Below are the code and all the weights of a small trained network. Each question names an input and a class and asks about switching units off, where a switched-off unit gives its printed mean instead of its output.

import numpy as np


def w(rows, s, z=0):
    codes = np.array(rows[::2]) - 128.0
    scale = np.full(codes.shape[1], s)
    scale[-1] = z or s
    return codes * scale


def norm(h):
    return h / np.sqrt((h * h).mean(-1, keepdims=True) + 1e-5)


def f(y):
    return y / 2 * (1 + np.tanh(0.7978845608 * (y + 0.044715 * y**3)))


def log_softmax(a):
    a = a - a.max(-1, keepdims=True)
    return a - np.log(np.exp(a).sum(-1, keepdims=True))


def net(x, mask):
    res = np.array(x, float).reshape(1, 4) / 4 @ E
    u = 0
    for l in range(2):
        y = f(norm(res) @ A[l][:, :-1].T + A[l][:, -1])
        res = res + np.where(mask[u : u + 6], y, B[l][:, -1]) @ B[l][:, :-1]
        u += 6
    return log_softmax(norm(res)[-1] @ U[:, :-1].T + U[:, -1])


A, B = {}, {}
E = w([
[251,82,248,153],'x0',
[128,170,205,78],'x1',
[255,188,39,203],'x2',
[89,133,164,44],'x3',
],0.0047)
A[0] = w([
[81,35,90,133,24],'0.n0',
[111,178,8,125,3],'0.n1',
[94,121,189,103,32],'0.n2',
[110,161,56,81,91],'0.n3',
[95,103,102,81,63],'0.n4',
[102,104,121,128,161],'0.n5',
],0.014,0.0045)
B[0] = w([
[126,29,70,242,165],'0.n0',
[116,161,184,193,254],'0.n1',
[116,254,222,124,181],'0.n2',
[174,205,125,107,215],'0.n3',
[132,54,81,111,167],'0.n4',
[43,80,149,91,161],'0.n5',
],0.0089,0.0055)
A[1] = w([
[146,195,166,70,253],'1.n0',
[107,175,46,183,89],'1.n1',
[97,170,53,130,15],'1.n2',
[116,91,121,112,60],'1.n3',
[128,89,70,1,138],'1.n4',
[144,123,110,75,3],'1.n5',
],0.012,0.0038)
B[1] = w([
[99,94,96,113,254],'1.n0',
[119,123,157,58,187],'1.n1',
[139,174,251,158,133],'1.n2',
[126,239,153,254,116],'1.n3',
[174,148,16,147,143],'1.n4',
[59,253,57,205,109],'1.n5',
],0.0096,0.0069)
U = w([
[122,96,88,136,48],'0',
[254,86,123,125,217],'1',
[107,130,39,70,79],'2',
[168,209,121,189,127],'3',
[126,156,117,102,3],'4',
[99,53,79,189,172],'5',
[86,115,198,72,180],'6',
],0.024,0.0056)

Each question gives the input, the list of numbers given to net, and the class t.
The units are the neurons (one row each of A and B). Each row of codes is followed by its name. A weight is (code - 128) times the scale printed after its matrix; where a second scale follows, it is the last column's (A, B and U).
mask holds one flag per neuron, layer by layer. A switched-off neuron (its flag False) gives its mean, the last column of its row in B, instead of its output. The means were averaged over made-up inputs and are rounded, as every weight is.
A unit's drop is (log p(t) with every unit on - log p(t) with that unit switched off) / (log p(t) with every unit on - log p(t) with every unit switched off).
The circuit of an input: a set's keep is (log p(t) with only the set's units on - log p(t) with every unit switched off) / (log p(t) with every unit on - log p(t) with every unit switched off). Starting from all 12 units, units are removed one at a time, each time the one whose removal leaves the highest keep (on an exact tie, the one counted first), for as long as the keep stays at least 0.8.
circuit, biggest first: the units of the circuit, biggest drop first
most important unit: the unit with the biggest drop
k most important neurons: the k neurons with the biggest drops, biggest first
top k neurons in layer l: the k neurons of layer l with the biggest drops, biggest first
drop when u is switched off: that unit's drop, to one decimal
input [-8,-5,5,8], class 3: most important unit : 0.n3
input [-8,5,-2,7], class 2: circuit, biggest first : (1.n4 0.n4)
input [-8,3,-8,-1], class 2: circuit, biggest first : (1.n4 0.n1)
input [-6,7,-6,0], class 2: 2 most important neurons : (0.n1 1.n4)
input [-8,1,-1,3], class 6: 2 most important neurons : (0.n1 1.n2)
input [-4,-5,0,4], class 6: top 3 neurons in layer 1 : (1.n1 1.n2 1.n0)
input [-4,-8,0,4], class 5: 2 most important neurons : (0.n0 0.n2)
input [-4,0,1,-1], class 3: top 2 neurons in layer 0 : (0.n1 0.n3)
input [-4,-2,-2,-2], class 5: 2 most important neurons : (0.n0 0.n2)
input [-7,-8,2,4], class 3: top 2 neurons in layer 1 : (1.n0 1.n2)
input [-7,6,-7,-5], class 2: top 2 neurons in layer 0 : (0.n1 0.n4)
input [-5,-2,3,6], class 6: 2 most important neurons : (0.n1 1.n1)
input [0,3,2,7], class 2: 2 most important neurons : (0.n1 1.n0)
input [-6,-4,-5,1], class 5: 2 most important neurons : (0.n0 0.n4)
input [-8,-1,3,6], class 6: 3 most important neurons : (0.n1 1.n1 1.n2)
input [-1,0,1,0], class 3: circuit, biggest first : (0.n1)
input [-6,-2,2,-1], class 3: 2 most important neurons : (0.n1 0.n3)
input [-5,-7,-4,2], class 5: drop when 0.n0 is switched off : 0.6
input [-3,-2,-4,1], class 5: drop when 0.n0 is switched off : 0.5
input [-5,-1,-8,5], class 2: drop when 1.n4 is switched off : 0.6
